Each row has a name. After each piece below comes the name of the row it's from, unless a question asks for something else. Each question is about the rows just above it.

[181 176 177 165 164 143 117 111 180 142] = Z_791
[136  94  97 144 144 155 165 164 176 178] = Z_365
[181 117 142 143 180 111 164 165 176 178] = Z_953
[165 161  96 141 147 163 150  84  93 166] = Z_141
The row with [136  94  97 144 144 155 165 164 176 178] is
Z_365
Where do [165 164 176 178] appear?
Z_365
Which row holds this, read backwards? [176 164 165 155]
Z_365
Put [176 143 178 111 180 164 181 165 117 142] back in order: which row is it?
Z_953
[111 117 142 143 164 165 176 177 180 181] is which row reordered?
Z_791

[112  79  95 130 124 144  95 105 100 136 125  88 124  96  93] = Z_493
[ 90 106 133  90 105 130 103 143 140 148 143 133 125 117 116] = Z_222
[ 90 106 133  90 103 130 105 143 140 148 143 133 125 117 116] = Z_575
[ 90 105 130 103 143 140] is in which row?
Z_222
[130 103 143 140 148 143 133 125] is in which row?
Z_222

[169  88  92 149 129  93 111 160 118 123 135 107 178 169  83 157 164 140
 165 156 125] = Z_709
[135 109  96 145  87 160 114 171 116 106 168 178 166 119  98 116 149 126
 152 148 157] = Z_929
[128 165 144 151 140 175 105 173 153 154  79 126 111 106 161 147 106  81
 103 125 113] = Z_616
[160 149 107  93 123  83 118 164 111 125 169 157  88 165 129 156  92 135
 140 178 170] = Z_266
asked: [178 169  83 157 164]
Z_709
The next entry after [144 151 140 175 105]:
[173]
[ 83  88  92  93 107 111 118 123 125 129 135 140 149 156 157 160 164 165
 169 169 178] is which row reordered?
Z_709
[107 135 123 118 160 111  93 129 149  92  88 169] is which row, read backwards?
Z_709
[ 83  88  92  93 107 111 118 123 125 129 135 140 149 156 157 160 164 165
 169 170 178] is which row reordered?
Z_266
Where do [135 107] appear?
Z_709

[147 127 165 139 116 114  80 148] -> Z_797
[123 133 157 148 145  91  92 123] -> Z_930
[142 173 122 127 153 123  87 117] -> Z_71
[105 154 119 118 182 102 145 122] -> Z_3
[123  91 131  86 147 148 148 149] -> Z_816
[154 102 118 105 119 182 127 127] -> Z_2
[154  89 117  92 121 145 128 153] -> Z_491
[139 157 133 116 124 168 149 123] -> Z_796
[156  91 124 110 124 174 123 131] -> Z_298
Which row holds these entries in another order? [102 105 118 119 127 127 154 182]
Z_2
asked: [105 154 119 118 182 102]
Z_3
Which row holds [124 110 124 174 123 131]?
Z_298

[131 105  89 136 130 126 119 134  95 106 134  95 100 124 132 147 130 148
 109 122 126 140 135 127 100 101 107 175 121 127 114 125 144 115 147 137
 121 115]  Z_206
[138 163 127 122 117 151 100 118 148 101 140 140 139 151 143 127 138 137
 136 116 121 129 126 148 151 112 120 112 139 122 121 142 123 117  94  97
 165 129]  Z_783
[137 149 125 109 161 126 106 110 154 115 134 154 137 155 120 106 152 131
 134 112 132 111 143 155 143 164 125 116 129 125 142 145 127 103 111  99
 131 131]  Z_682
[141 155 122 107 157 129 109 111 153 108 137 154 147 157 131 103 147 122
 135 116 132 119 138 145 142 152 118 117 132 131 138 148 124 100 102 105
 139 123]  Z_728
[127 114 137 111 113 109 152 144 145 117 130 108 152 128 142 139 137  75
  87 142 116  91 128 117 144 137 154 146 111 127 129 119 127 142 149 132
 116 133]  Z_402
[120 116 151 133 136 161 116 138 138 115 115 132 127 127 120 101 120 117
 108 110 137 139 134 115 150 157 138 128 147 105 139  87 137 132 140 142
 157 107]  Z_780
[129 138 158 152  98 127 168 131 123 153 121 134 125 117 132 126 103 110
 135 122 120 160 106 114 120 111 165 105 108 142 144 131 134 156 115 119
 150 139]  Z_27
[138 157 120 147 115 134 105 120 133 138 116 139 116 137 115 127 151 150
 137 110 101 136 107 140 127  87 132 117 142 120 128 138 139 157 115 109
 161 132]  Z_110
[130  96 113 120 131 133 127 112 101  97 143 100 116 126 144 141 136 136
 111 139 121 114 134 103  97  93 106 166 129 125 124 110 140 120 143 114
 119 122]  Z_999
[131  96 120 116 133 136 136 109 103  97 147 104 119 123 142 161 134 122
 115 144 119 104 136 108 118  93 106 161 135 125 125 105 139 122 144  99
 118 123]  Z_704
[136 158 151 144  96 109 161 119 141 165 126 139 140 108 125 108  97 122
 138 145 116 142 112 113 141 117 163 109 117 142 141 119 129 155 125 139
 144 140]  Z_125
[127 114 137 111 113 109 170 144 145 117 130 108 152 128 142 139  97 114
  87 142 116  91 128 117 144 137 154 146 111 127 129 119 127 142 149 132
 116 133]  Z_182
Which row holds [134 115 147] read backwards?
Z_110
Which row holds this, read backwards? [158 138]
Z_27
Give the next entry after [136 130 126].
[119]
[ 87 101 105 107 109 110 115 115 115 116 116 117 120 120 120 127 127 128
 132 132 133 134 136 137 137 138 138 138 139 139 140 142 147 150 151 157
 157 161] is which row reordered?
Z_110

[104 129 135 152 106  90 115 145 143  90 108  96 113 132 138  99 104 119
  93 120 111 112 100 146 102 144 115 139 120] -> Z_90
[151  79 155 156 151  86 118 124 123 109  83  93 107  94  82  87 140 148
  95 117  91 133 160 134  91  94 165 158 143] -> Z_295
[117 115 146  87 127 107 113 156 149  89 110  95 119 139 146 103 103 116
  94 124 114 113  94 154 105 157 111 142 125] -> Z_330
[164 115 123 178 154 131 118 116  95 152 120 145 146 114 100 137 171 131
 148 146 138 161 177 101 135  90 152 128 155] -> Z_574
[104 135  90 152 129 106 113 151 143  93 108  99 119 136 142 104 110 118
  97 127 116 120 105 146 104 150 117 142 126] -> Z_144
[ 94 107  93  83 109 123 124 118  86 151 156] is which row, read backwards?
Z_295
The next entry after [101 135  90 152]:
[128]
Give the next entry after [104 135  90 152 129 106].
[113]

[114 101 121 168 155 154 120 138 128 128]  Z_484
[114 101 121 168 155 109 120  90 104 125]  Z_167
[110 143 114 151 129 133 137 115 142 116]  Z_652
[155 168 137 119 122 109 130  90 133 115]  Z_698
[168 155 109 119  90 115 137 133 129 122]  Z_994
[155 128 154 138 115 168 128 120 101 121]  Z_363
Which row holds these entries in another order? [101 114 120 121 128 128 138 154 155 168]
Z_484
Which row holds these entries in another order? [122 168 155 109 119  90 115 137 133 129]
Z_994
Give the next entry after [115 137 133].
[129]
Which row holds this, read backwards? [ 90 120 109 155 168]
Z_167

[143 135 153 147 115 107 102 132 109 148 116 142 111 112 111 148 152 136] -> Z_913
[144 149 153 139 113 123 118 127 117 138 107 157 112 112 112 151 156 148] -> Z_804
[105 116 107 112 139 126 139 132 147 118 141 109 120 123 120 105 108 113] -> Z_696
[116 107 112 139 127 139 132 147 118 103 161  95 104 107 102  96 101  89] -> Z_566
[155 138 157 144 110 119 103 127 109 144 106 150 109 107 108 155 158 148] -> Z_608
[141 136 150 139 116 115 111 131 111 109 142 116 148 109 109 146 151 139] -> Z_393
asked: [116 107 112 139 126 139 132 147 118]
Z_696
Which row holds [116 107 112 139 127 139 132 147 118 103 161  95 104 107 102  96 101  89]?
Z_566
Which row holds [139 153 149] read backwards?
Z_804
Which row holds [111 142 116 148 109] read backwards?
Z_913

[129 135 123 125 128 137 129 126 125 133 130 139 124 135 127 127 124 125
 129 131 128 121 129 124 128 130 129 129 127] : Z_535
[ 93 153 114 125  83 137 129 140 173 133 142 144 119 135 119 118 139 118
 129 131 128 110 129 163 128 144 138 129 122] : Z_835
[125 130 123 129 122 131 129 140 132 133 130 127 119 131 127 127 150 118
 129 119 128 120 129 136 128 130 137 129 127] : Z_303
[125 120 123 131 135 127 129 138 129 133 130 120 119 128 127 127 118 136
 129 117 128 128 129 136 128 130 137 129 127] : Z_360
[ 94 157 113 125  80 137 129 138 173 133 142 146 119 135 118 119 136 118
 129 131 128 107 129 158 128 144 137 129 123] : Z_590
[125 146 123 125 116 137 129 117 132 133 130 144 124 135 127 127 106 126
 129 139 128 118 129 134 128 130 123 129 127] : Z_468
[112 146 123 125 102 137 129 138 151 133 132 144 119 135 127 127 136 118
 129 131 128 118 129 140 128 133 137 129 127] : Z_776
[110 146 123 125 106 137 129 138 151 133 132 144 119 135 127 126 137 118
 129 131 128 118 129 148 128 133 137 129 127] : Z_843
[135 123 127 102 137 133 125 128 144 142 127 132 137 138 132 129 111 129
 129 146 127 133 118 152 136 118 129 128 119] : Z_184
[111 146 123 125 102 137 129 138 152 133 132 144 119 135 127 127 136 118
 129 131 128 118 129 142 128 133 137 129 127] : Z_97
[125 146 123 116 116 137 129  96 132 126 130 144 136 135 127 127  78 140
 129 155 130 118 129 116 128 130 106 129 127] : Z_346
[129 131 123 125 131 137 129 133 125 133 130 135 121 135 127 127 133 121
 129 131 128 123 129 127 128 130 134 129 127] : Z_190
[102 111 118 118 119 123 125 127 127 127 128 128 129 129 129 129 131 132
 133 133 135 136 137 137 138 142 144 146 152] is which row reordered?
Z_97
[127 125 146 123 116 116 137 129  96 132 126 130 144 136 135 127 127  78
 140 129 155 130 118 129 116 128 130 106 129] is which row reordered?
Z_346
Which row holds [137 132 127 142] read backwards?
Z_184
Which row holds [112 146 123 125 102 137 129 138 151 133 132 144 119 135 127 127 136 118
 129 131 128 118 129 140 128 133 137 129 127]?
Z_776
[155  78 136 127 106 116 129 129 137 127 125 128 126  96 118 144 116 135
 127 123 140 132 129 116 130 129 146 130 130] is which row reordered?
Z_346

[123 113 143  81  86 140 133 126 112] : Z_366
[146 112 170 112 149 113 134  94 145] : Z_382
[137  91 118  93 107 127 156 130 100] : Z_985
[129 147 132 146 153 138 128  95 184] : Z_13
[139 116 120  84 110 156 127 130 101] : Z_455
[126 139  89 130 109 170 134 159 118] : Z_506
[156 111 163 103 146 107 145  93 122] : Z_77
[149  98 156  93 144 112 119  79 152] : Z_171
[147 102 158  96 106 141 145 119  84] : Z_129
[128 132 153  95 184 138 146 129 146] : Z_595
[ 99 140 116 149 145 165 155 127 174] : Z_187
[127 145 116 149 140 165 155 174 100] : Z_867
Give the next entry after [127 156 130].
[100]
The next entry after [102 158  96]:
[106]
[174  99 140 116 149 145 165 155 127] is which row reordered?
Z_187
The row with [165 155 174 100] is
Z_867
The row with [107 127 156 130] is
Z_985
[119 145] is which row, read backwards?
Z_129
Which row holds these entries in another order? [ 95 128 129 132 138 146 147 153 184]
Z_13

[135 120 117 114  99 119 117 119 121 116 117 117 118 105 120 104 118 114
 112 119 116 118 111 116 107 116 120] = Z_6
[138 121 119 116  98 121 119 123 123 118 119 119 123 109 123 105 122 118
 118 120 120 122 116 121 105 119 125] = Z_969
[123 139 141 142 143 139 142 146 137 142 140 141 148 149 137 131 147 149
 154 139 148 147 153 149 133 140 146] = Z_669
[137 145 145 145 130 145 146 130 117 116 115 145 132 124 143 112 131 130
 143 145 130 131 134 133 127 143 131] = Z_712
[102 109 110 108  99 109 115 171 109 110 109 111 171 162 110 103 171 170
 159 110 171 171 168 170  95 114 171] = Z_599
[155  97 108 167  99 108 108 160 114 106 165 104 167 108 108 167 109 167
 113 108 167 107 167 109 108 166 167] = Z_430
[127 128 129 129 122 128 129 124 128 129 129 129 124 119 127 120 123 123
 127 128 123 123 124 124 120 126 124] = Z_594
[112 115 117 118 143 115 114 109 115 117 116 116 108 127 116 159 110 113
 105 115 111 110 111 108 136 117 108] = Z_449
[133 116 112 112 101 115 112 121 116 112 113 113 120 111 115 109 120 117
 111 115 119 120 114 118 113 111 122] = Z_956
[110 116 116 114 100 116 121 167 115 116 116 117 167 155 116 104 167 165
 157 115 166 167 163 166  96 118 167] = Z_943
[106 108 108 107  99 108 113 167 108 109 108 109 167 160 109 104 167 166
 155 108 167 167 165 167  97 114 167] = Z_540
[132 119 118 115 104 119 118 116 121 117 118 118 116 104 121 110 115 112
 112 119 114 115 110 114 107 117 117] = Z_878
[107 167 155 167 160  99 167 108 165 108 104 109 113 167 167 114 106 108
 166 108 109 109 167  97 167 108 108] is which row reordered?
Z_540
Where do [115 117 116] appear?
Z_449

[131 164 126 131 131 136 132 125 138 122 110 127 127 121 115 127 132 111
 138 169 141 129 132 129 135 142 122] = Z_236
[136 121 128 145 131 131 121  97 124 126 113  97 122 109 131 138 132 169
 111 127 128 174 138 141 135 130 120] = Z_193
[131 164 126 131 131 136 132 125 138 122 110 127 127 121 115 127 132 111
 138 169 128 174 160 132 129 152 139] = Z_906
[142 132 132 125 126 138 138 122 132 115 129 141 131 131 110 136 126 127
 129 135 131 121 127 169 164 122 111] = Z_773
[127 104 124 138 131 122 122 121 125 127 127 107 127 131 132 126 116 146
 114  96 127 125 141 109 128 118 113] = Z_954
Put [135 122 127 132 131 127 132 164 126 136 111 125 129 131 121 110 131 141
 138 129 142 115 127 169 138 132 122] back in order: which row is it?
Z_236
[135 129 132 129 141 169 138] is which row, read backwards?
Z_236
Where do [146 114  96] appear?
Z_954
Which row holds this, read backwards? [174 128 169 138 111 132 127]
Z_906
asked: [131 164 126 131 131 136 132 125 138 122 110 127 127 121 115 127 132 111
 138 169 141 129 132 129 135 142 122]
Z_236

